m =
[[ 10  48  12  12   1  18  10   4  -3  16  14   5   7   2 -11]
 [ 11 -36   7  12  13  16  10  -7   6  35   6  -1  -2   0  17]
 [  8 -21  13   4  15  -6  12  -2  25 -49   8   0   9  20  14]
 [ 20  46  -2  12  12  33  14  16  11   0   8  12  -4  -9  13]
 [ 15  11  25  12   8  12   9   8  -2 -29  10  18   9  17  -2]
 [  1  21   5  15  13   6   9   5  16 -17   9   9  20   9   9]
 [ 12   8   9   8   5  -2  10  14 -14  16   6   8   7  10   5]
 [  5  37  23  10   7  26  16  11  -1  -6  11  13  16   4  -2]
 [ 18   5  22   8  12  10  16  14  12  24   9  12  -6   8  12]
 [ 14 -14  16   9  18  11  14  -9  12   5  11   8   8   6  -2]
 [  4 -10  -3   2   9  -4   2  25   7  -8  13   9   6  14  17]
 [ 14   3  -1  19  14  13   9  20  10   3  18  20  18 -12  18]]
Rows and columns are counted from 1.
row 1 col 1 = 10
row 4 col 15 = 13
row 12 col 14 = -12
row 12 col 6 = 13
row 2 col 15 = 17
row 8 col 3 = 23
row 2 col 14 = 0
row 8 col 7 = 16
row 10 col 4 = 9
row 4 col 11 = 8
row 9 col 12 = 12
row 10 col 9 = 12
row 9 col 4 = 8
row 7 col 1 = 12
row 5 col 1 = 15
row 8 col 6 = 26
row 5 col 15 = -2
row 7 col 15 = 5
row 7 col 7 = 10
row 9 col 3 = 22
row 7 col 5 = 5
row 6 col 12 = 9
row 12 col 7 = 9
row 3 col 12 = 0
row 6 col 3 = 5
row 5 col 5 = 8
row 3 col 11 = 8
row 11 col 3 = -3
row 4 col 12 = 12
row 12 col 15 = 18
row 2 col 9 = 6
row 6 col 1 = 1
row 11 col 15 = 17
row 1 col 3 = 12
row 8 col 8 = 11
row 2 col 7 = 10
row 11 col 9 = 7

A =
[[3857 6714 8206 8793 7673 6927 6410 7264 6683 7181 6286 5613 8093]
 [3857 6585 8206 8237 7673 7207 6666 7630 7503 6869 6360 5961 7593]
 [5301 7233 6612 8793 6542 6086 5897 6168 3404 7803 6360 4917 8425]
 [5301 7233 6612 8793 6542 6086 5897 6168 3404 7648 6360 4917 8592]
 [4579 7103 7143 9072 6919 6086 6025 6533 4224 7648 6286 4917 8592]
 [6023 7233 6080 8515 6164 5806 5897 5802 2584 7803 6434 4917 8425]
 [8188 7362 5018 7125 5410 5526 6025 5437 2584 7648 6730 5439 7593]
 [6745 7233 5549 8237 6164 5806 5897 5802 2584 7803 6508 5091 8259]
 [3857 6973 7143 9072 7296 6647 6154 6899 5044 7492 6212 5091 8425]
 [3857 6844 7674 9072 7296 6647 6282 6899 5044 7336 6286 5265 8425]
 [3857 6585 8206 8515 7673 7207 6538 7264 6683 7025 6286 5787 7926]
 [4579 6973 7143 9072 6919 6366 6154 6533 4224 7648 6286 4917 8592]
 [7466 7362 5549 7681 5787 5526 5897 5437 2584 7648 6656 5265 7760]
 [3857 6844 7674 8793 7296 6927 6410 7264 5864 7181 6212 5439 8259]
 [6745 7362 5549 7959 5787 5526 5897 5437 2584 7803 6582 5091 8093]]
Rows and columns are counted from 1.
(1, 1)	3857
(14, 13)	8259
(12, 2)	6973
(8, 6)	5806
(2, 1)	3857
(5, 3)	7143
(3, 7)	5897
(10, 2)	6844
(9, 4)	9072
(4, 12)	4917
(15, 5)	5787
(1, 2)	6714
(6, 10)	7803
(5, 13)	8592
(14, 11)	6212
(6, 8)	5802
(4, 3)	6612
(14, 8)	7264
(3, 4)	8793
(14, 10)	7181
(9, 8)	6899
(12, 5)	6919
(12, 13)	8592
(6, 6)	5806
(1, 5)	7673
(15, 13)	8093
(14, 1)	3857
(7, 6)	5526
(12, 3)	7143
(11, 8)	7264
(6, 13)	8425
(5, 1)	4579
(8, 4)	8237
(2, 4)	8237
(3, 6)	6086
